Each row is followed by roughly how far along a hidden order it lies, from 0 to 15. A new part has a new order.
[-25 -17   8 -40  12  -7   1  10   6  16  -4  10 -19 -10  29  -3 -15  29
 -13 -16 -38  21  -4 -45 -10  -7  17  19 -13   3 -14  43  -2  17  -2   3
  12  16 -39 -14 -18 -37  -4 -10  -3  -7 -16  17   3  22   3  12  11  27
  -6   0 -40  -1  30 -48  -5  13 -32  40  43 -19  11  -7   4  14  10 -15
  28   5 -14  -5   3  20 -12 -25  24 -17 -18   5   4 -16  -6  -3   2 -21
  -2  -9 -10  20   0  -3 -20  -3 -33 -32   5   5  14   4 -35 -19  41  29
  53  17   2 -41   8  14   3 -15 -15   3 -11  14   6  -7 -11  14  -9  12
   5 -15   6   1  28  -9   9  29] : 12
[-30 -18 -11 -42   4  -6  10   7  -4  39  11  15  -5 -30  48  -5  -7  33
 -29 -25 -47  14   2 -51  -8   2  25  35  -3   4  -8  39   6  25  -4  -8
  12  -1 -40 -14 -24 -24  -9  -1  -4   7 -34  35   2  32   9   5  -8  22
  -3   0 -56 -10  12 -35  -2   4 -29  44  41 -10   8 -12   9  16  26 -21
  19  16 -17  -7  -3  37  -7 -18  14 -23 -19   7  14   1  -8  -5  17 -22
  -1  -9  -3  18  20 -12 -19  -2 -36 -38  10  -4  25   7 -37 -55  27   7
  51  26  -2 -43   9  12   2  -8 -15  -7 -15 -14   0 -25  -7  17   0  21
  12 -16  20   8  31  -7  19  36] : 14
[-25 -13 -18 -16 -15  11  17  -4  -2  26  -8   5   4 -31  18   6  -7  22
 -21  -7 -19  21  -3 -21  10  -4   8  11   1   0   2  12   7  27  -7  -6
  -3 -17 -24  -9  -7  12  -4   5  -9  -2 -12  31   0  19   4  15  -6   5
  -6 -12 -13  -3 -13 -10  -6  -5 -18  17  24 -10   0   4  -7  15  10   0
   3  12  -2  -8  -2  12  -2   6  14 -20  16  -5 -10   7 -21   5  11   3
  -3  -6  -1   8   4  -4  -9  -7 -12 -13   0   9  24   1  -9 -26   3  13
  -2  20  -7 -13   3 -18  -2   4  -6   1 -19 -22  -8 -23  -5   0  -5  10
  -5   0   8   5   4 -20   0  18] : 10
[ -8  -2  -6  14 -26  14   5  -3   6   4 -32  -6   0  -2 -21  11  -3  -6
   4  10   7  23 -11  19  13 -13 -10 -28   2   1   9 -26 -10  12 -15   5
 -10 -11  -1   1  16  22  10  -2  -9 -12  26  -2   1  -2  -9  13  13 -12
  -3 -18  30   9 -21   5 -12   6  18 -15  -8 -15  -6  24 -19  23 -20  10
 -12  -6   9  -2   7  -4   1  22  14  -4  27  -3 -32  -7 -29  13 -11  22
   2   6  -1  -3 -20  13  13 -17  16   9 -15  26  -1 -12  19  46  -4  28
 -45 -10 -13  26  -1 -45  -1  12   4  19   0  -1   4  -3  -5 -13  -5 -15
 -16   8  -4  -2 -37 -24 -21  -3] : 4
[  0 -12 -19 -34 -41  44  12   4  -2  26  -5   6  19 -63   1  -4 -11  -2
 -18  -9  -1  16 -10  10  26   7 -14   2  -6   1   0  16  16  37   2   5
 -22 -36   2   5  18  35 -15  11 -16  -1 -21  38 -22  15   3   9 -25   5
   4  -9 -12   6 -11  16  12 -22 -18   2  17   4  -4 -14 -10  10  30  20
  -1  28  19   4  -5   8   1   8  20 -38  21 -11   3  17 -32   3  14  25
  -3   0   6  -2  20   8   8 -21  -2  -1  -5  12  29   6  30 -38 -18 -15
  19  10  -2  18   8 -12   5  20 -14  25 -33 -52 -16 -28   9   4   3  15
 -16   5  19  -2  -7 -16 -49   9] : 8
[-24  -9  -9 -10 -28   4  10  -1   5  21 -17   3  -6 -10  14   9  -2  22
 -10  -7 -20  23  -9 -16   4 -14   4  -3  -1   0   2   4  -3  20 -14  -5
  -3  -3 -26  -9  -4  -1   5  -3  -4  -5   0  20   6  14  -3  14  10   7
  -9 -12  -6   2 -11 -19  -7   9   2  14  14 -19   0  19  -9  15  -4  -4
   0   3  -6 -11   4  12  -4   6   9 -17  12  -2 -23 -12 -21  11  -1   9
  -2  -5  -5  10  -9   2  -9  -8 -13 -15  -2  15  14  -8 -16  19  20  30
 -10   5  -8  -7  10 -36  -2   2  -3   7  -4  -3   1 -12 -11  -4  -8  -3
  -6  -4   1   4  -9 -20   5  16] : 8
[  4  -4  -8   9 -27  18   6  -6   3   1 -30 -10   5 -12 -19   9  -9   2
  -3  12  12  25  -9  31  19  -8 -13 -27   4   0   8 -25  -9  15 -12   8
 -16 -18   8   2  11  30   9   3  -8  -9  22   2  -6  -1 -11  19   6  -8
   0 -17  32  12 -20  14 -11  -1  16 -21  -9  -6  -3  14 -22  20 -15  18
  -8  -2  17   2   6  -7   5  25  18  -5  30  -8 -26  -3 -32  18 -10  24
   2   6   0  -3 -18  14  20 -23   9   8 -15  22   1  -7  17  40 -13  23
 -37 -14 -11  28  -4 -38   2  15   4  21  -6  -9   0  -4  -1  -7  -2 -11
 -19  10 -11  -4 -33 -20 -24  -2] : 4
[-56 -13 -16 -14  11 -19  13   9   1  33   0  15 -14  -5  52   7   3  35
 -19 -15 -42   1  -2 -52 -19 -10  38  40   4   5  -3  33   7  14 -14 -21
  23   9 -57 -20 -25 -38  -6  -4  -5   7 -21  31  25  33   9  11  11   9
 -13   0 -48 -14  -7 -46  -6  18 -12  60  30 -29   1  17  12  11  11 -36
  13   7 -30 -18  -2  28 -12 -12   5 -15 -60  12  -6 -10   1  -7  10 -22
  -1 -16  -5  17   0 -13 -33   2 -40 -45  24   0  29  -5 -55 -17  54  24
  33  30  -9 -56  11 -11  -9 -23  -8 -16   5   8   0 -14 -17  12  -9   3
  19 -21  15  14  27 -17  43  36] : 14
[ -8 -14 -10 -27 -13  16   7   1   2  15 -14   3  -1 -31   1   2 -14  20
 -18 -11 -18  25  -7 -12  13  -5  -6   3  -7   0  -1 -19  -2  17  -6   4
 -11 -15 -13  -6  -3  11  -2   1  -8  -6  -3  20 -11  11   0   9  -5   9
  -2 -10 -15   3  -2  -8  -2  -4 -24  11  27  -6   5   0  -9  15   9   4
   5  10   3  -2   2   5  -3   5  22 -22  17  -6 -10  -3 -22   8   6   3
  -3  -3  -3   8   8   5  -3 -14  -9  -8  -9   9  14   2   1 -12   3  19
  16   8  -3  -8   4 -19   5   9  -7  14 -15 -21  -2 -16  -5   1  -4   8
  -7  -3   3   0   3 -11 -22  16] : 9
[ 17   4   6  34 -19  12   3 -15   4 -15 -32  -9   3   9 -30  12  -5  -7
  16  29  30  19  -1  35  22  -6  -9 -39   7  -1   3 -48 -14   1  -3  11
  -9  -8  15   5  13  30  11   0  -1 -18  39 -15  -9 -15 -18  18  17 -14
   2 -15  48  22  -9  17 -21   0  21 -48 -24  -6  -2  17 -24  25 -35  22
 -13 -16  28   3   7 -20   1  34  13   2  31 -12 -32   2 -30  21 -17  27
   3   8   0  -6 -19  17  19 -25  39  19 -25  22 -19  -9   8  63 -14  31
 -54 -21 -15  42 -12 -45   2  13  13  22   5   8   4   9  -1 -17  -3 -13
 -21  21 -22  -8 -46 -19 -25 -13] : 1
[-38 -11 -12 -12  -8   2  14   3   3  21 -16   7  -7 -19   9   6  -5  20
  -9 -10 -24  13  -9 -18  -2 -12  13  10  -1   2  -1  16   5  27 -10 -13
   2  -4 -32 -16  -7 -11   0  -2  -9  -1  -3  19   7  21   2  11   6   4
 -10  -6 -14  -3 -12 -23   0   6  -7  33  35 -21  -3  16  -3  12   5 -13
   6   8  -8 -15   2  14  -8   2   9 -26   1   0 -15  -6 -18   0   4  18
  -2  -8  -4  10  -4  -1 -16  -7 -18 -18   5   9  31  -7 -24  -1  19  18
   3  17  -5 -23   8 -26  -5  -6  -7   4   1  -5  -5 -16 -11   2  -9   0
   4  -4   9   9   8 -27  15  15] : 10
[-31 -15  -8 -25   9  -9  10   1  -2  31  -2  12  -9 -15  40   2  -5  39
 -28   2 -36  15   3 -49  -6  -1  25  29  -2   2  -6  35   5  11  -5 -11
  13   1 -42 -17 -26 -22  -4  -2  -3   4 -21  30   7  29  10   7   3  19
  -8  -3 -37  -7   5 -42  -9   8 -31  41  35 -17   9   1   3  13  15 -23
  19  14 -17  -9  -1  23  -6 -17  13 -16 -11   5   2  -3  -5  -3   8 -21
  -2 -11  -5  18   9 -10 -23   0 -30 -29   7  -4  28   3 -41 -30  37  30
  36  23  -4 -56   5   2  -1 -11  -8  -9  -8  -7   2 -22 -11  12  -5  16
  14 -13  12  10  18 -13  23  34] : 13
[ 17  -1  13   8 -20  24  -6  -4   7 -17 -27  -8   0  -6 -27   3 -10 -11
  11  16  24  19  -7  30  17  -8 -19 -48  -4   1  -2 -25 -12   2   0  19
 -14  -5  12   6  21  29  10  -5  -5 -22  34 -15 -19 -18 -19  17  16  -5
   7 -12  33  21   1   8 -15   2  15 -37 -12  -4   0   8 -23  22 -25  26
   0 -11  24   9  11 -18  -2  21  22 -22  20  -8 -22  -7 -33  20 -18  19
   3   9  -2  -2 -16  23  25 -26  20  11 -28  23 -18  -5  21  50 -13  24
 -33 -18  -9  45  -6 -24   7  15   3  32   6   7   6  15   1 -11  -3 -13
 -25  15 -20 -10 -39 -17 -39 -10] : 2
[ -4   2 -12  40 -34  19  21 -19  -1   6 -40  -6  19   3 -22  14   9 -11
   7  31  18  18  -2  52  28  -3  -8 -34  16  -1  15 -41   3  14  -7  -4
 -13 -27  14   4  15  43   4  11  -4  -6  28   3   5  -7 -11  16   1 -29
   1 -19  50  13 -46  34 -20 -11  42 -41 -32  -6 -12  24 -25  22 -32  18
 -26  -6  18  -3   1 -15   7  46   1  -1  40 -11 -34  17 -28  16  -8  30
   2   6   7 -10  -9  11  21 -21  18  19 -21  24  -4 -12  16  63 -22  13
 -63 -16 -20  51  -8 -56  -4  29  15  17  -9 -16 -10  -2   3 -22   0 -13
 -16  21  -6  -3 -59 -28 -18 -16] : 2
[-29  -6 -31  21 -24   1  25 -21  -2  30 -26  -4   7 -14  -2  19   3  25
 -23   4 -11  24  -5  -3  11 -10   3   5  14  -4  17 -16   0  28 -21 -15
  -6 -23 -19 -14   8  31   6  11  -8   3   0  27  22  23   3  10   4 -16
 -12 -22  13  -1 -48   7 -16  -1  18   1   2 -20  -6  35 -10  25 -10  -1
 -19  -1  -7 -14   1   8   4  33   0 -10  39  -6 -39   2 -18  13   6  17
  -1  -4   1   5 -11  -6  -2 -11  -1  -5  -6  16  13 -12 -21  43   8  26
 -32   6 -21 -19  -1 -63  -9   6   9  -1 -16 -25  -5 -27  -7 -11  -4  -5
  -6   5   6  10 -36 -30  12   9] : 7
[-33 -17  -9 -36   3   4   8   9  -1  27   1  14  -4 -35  37  -3  -9  24
 -18 -15 -40   9   0 -27  -2  -3  18  26  -6   4  -9  39  13  26  -1  -5
   7  -3 -33 -13 -16 -17 -10  -1  -6  -2 -22  34  -2  27  10  12  -5  17
  -4  -1 -43  -3   8 -28   0   1 -36  40  41 -11   3  -7   2   8  20 -14
  19  14 -10  -7  -4  19  -9 -13  15 -25 -14   1  10   3  -7  -7  13 -12
  -3 -11  -3  14  10  -7 -18  -4 -32 -26   8  -4  28   7 -25 -41  20   9
  50  23   1 -35   8   5  -1  -5 -12  -2 -12 -12  -5 -19  -7  16  -6  15
   7 -16  21   6  32 -10  13  29] : 12
[-41 -16 -14 -20  -5   0  16   2  -1  30  -5  13  -2 -30  42   2  -2  22
 -17 -12 -33  11  -1 -33   1  -2  22  27   1   3  -4  32  14  20  -4 -12
  13  -6 -39 -17 -16 -12  -8   1  -5   4 -13  32   8  26   9  12  -3   8
  -8  -5 -31  -5  -6 -25  -1   2 -22  35  33 -14   1   4   3  11  14  -9
  11  15 -15 -12  -4  23  -6  -7  10 -22   0   1  -6   3 -10  -3  10   1
  -4 -11  -2  12   9  -9 -20   0 -25 -23  10   3  23   2 -31 -30  20  10
  25  22  -7 -33   8  -9  -5  -6 -12  -6 -12 -13  -7 -25 -15   7  -4  13
   7 -10  17   9  31 -19  31  28] : 12
[-45 -19 -14 -35   4 -14  16   7  -5  47  11  15  -5 -19  55  -4  -1  38
 -31 -23 -54   8   0 -53 -15   1  32  41   4   4  -3  45   6  25  -9 -16
  14  -1 -50 -18 -28 -43 -10   0  -2   9 -32  39  19  34  13   4   0  18
 -16  -2 -57 -15   5 -35  -6   8 -38  56  35 -18   4  -1  10  12  24 -30
  16  13 -22 -12  -4  26  -5  -9  11 -18 -22   8  11  -2   1  -5  18 -18
   0 -13  -3  18  13 -17 -23   4 -38 -35  17  -6  32   3 -39 -63  37  15
  46  30  -3 -52   9   3  -4 -11 -13 -18 -10 -11   1 -25 -11  17  -3  14
  16 -16  19  14  30 -10  34  41] : 15
[ 18   5  21  43 -18   4   0 -15  10 -33 -35 -11   0  31 -39  12  -3 -15
  31  42  44  14   2  45  17  -8  -7 -55   6  -2  -1 -45 -12  -7   3  13
  -3   5  29   7  17  29  12  -5   5 -25  51 -30 -10 -24 -21  23  23 -15
   2  -5  61  28  -6  16 -25   1  30 -63 -27 -10  -4  17 -25  25 -45  15
  -8 -27  19   4  10 -25  -7  31  15   9  25  -9 -37   1 -29  21 -27  17
   2   7  -3  -6 -27  24  19 -23  23  25 -32  27 -35 -10   6  63 -17  32
 -63 -32 -18  48 -16 -37   3   9  16  26  16  25   3  29   0 -23  -7 -20
 -21  25 -30 -11 -49 -23 -26 -17] : 0
[-14  -9 -12 -17 -30  31   8   7   3  18 -21   2   5 -40  -6   2  -5  -1
  -5  -9   2  17 -16   8  14  -9  -9  -3  -4   3   4   3   9  25 -11   3
 -10 -23 -14  -3  13  12  -5   3 -14  -4   1  18  -6  14  -2  11  -9  -1
  -1  -9   0   4 -19  -3   6  -4   2   6  15  -5  -9  12 -11  10  10   9
  -2  17  12  -2   1  10  -4  11  17 -26  12  -7 -13  -2 -30   9   3  23
  -1   0   2   2   2  10   3 -17   1   0   3  21  26  -5  18  -2   1   3
  -8   6  -4  17   9 -30   0  11 -10  24 -12 -22  -8 -19  -2  -1  -5  -4
 -12   2  11  -1  -2 -20 -32   6] : 7
[ -8  -1  -5   8 -31  24   6  -4   3   8 -30  -3   4 -10 -17  11  -3  -4
   6   8  13  23 -12   4  18 -10 -10 -21   4   1  10 -21  -4  14 -12   4
 -12 -18  12   0  13  19   9   4  -9  -8  22   5  -1   2 -10  14   5 -11
  -1 -17  26   8 -23   7  -8   0  18  -6  -6  -9  -6  19 -19  19 -13  18
 -14  -1  12  -2   4  -7   1  38  30 -13  26  -6 -25  -4 -32  15  -7  26
   4  -2   1  -2 -13  15  14 -21  12   5 -13  24   5 -10  25  37  -7  19
 -41  -7 -11  28   0 -42  -1  15   3  22  -5 -12  -4  -5  -2 -11  -3 -13
 -18 -21  -2  -2 -35 -24 -23  -7] : 5
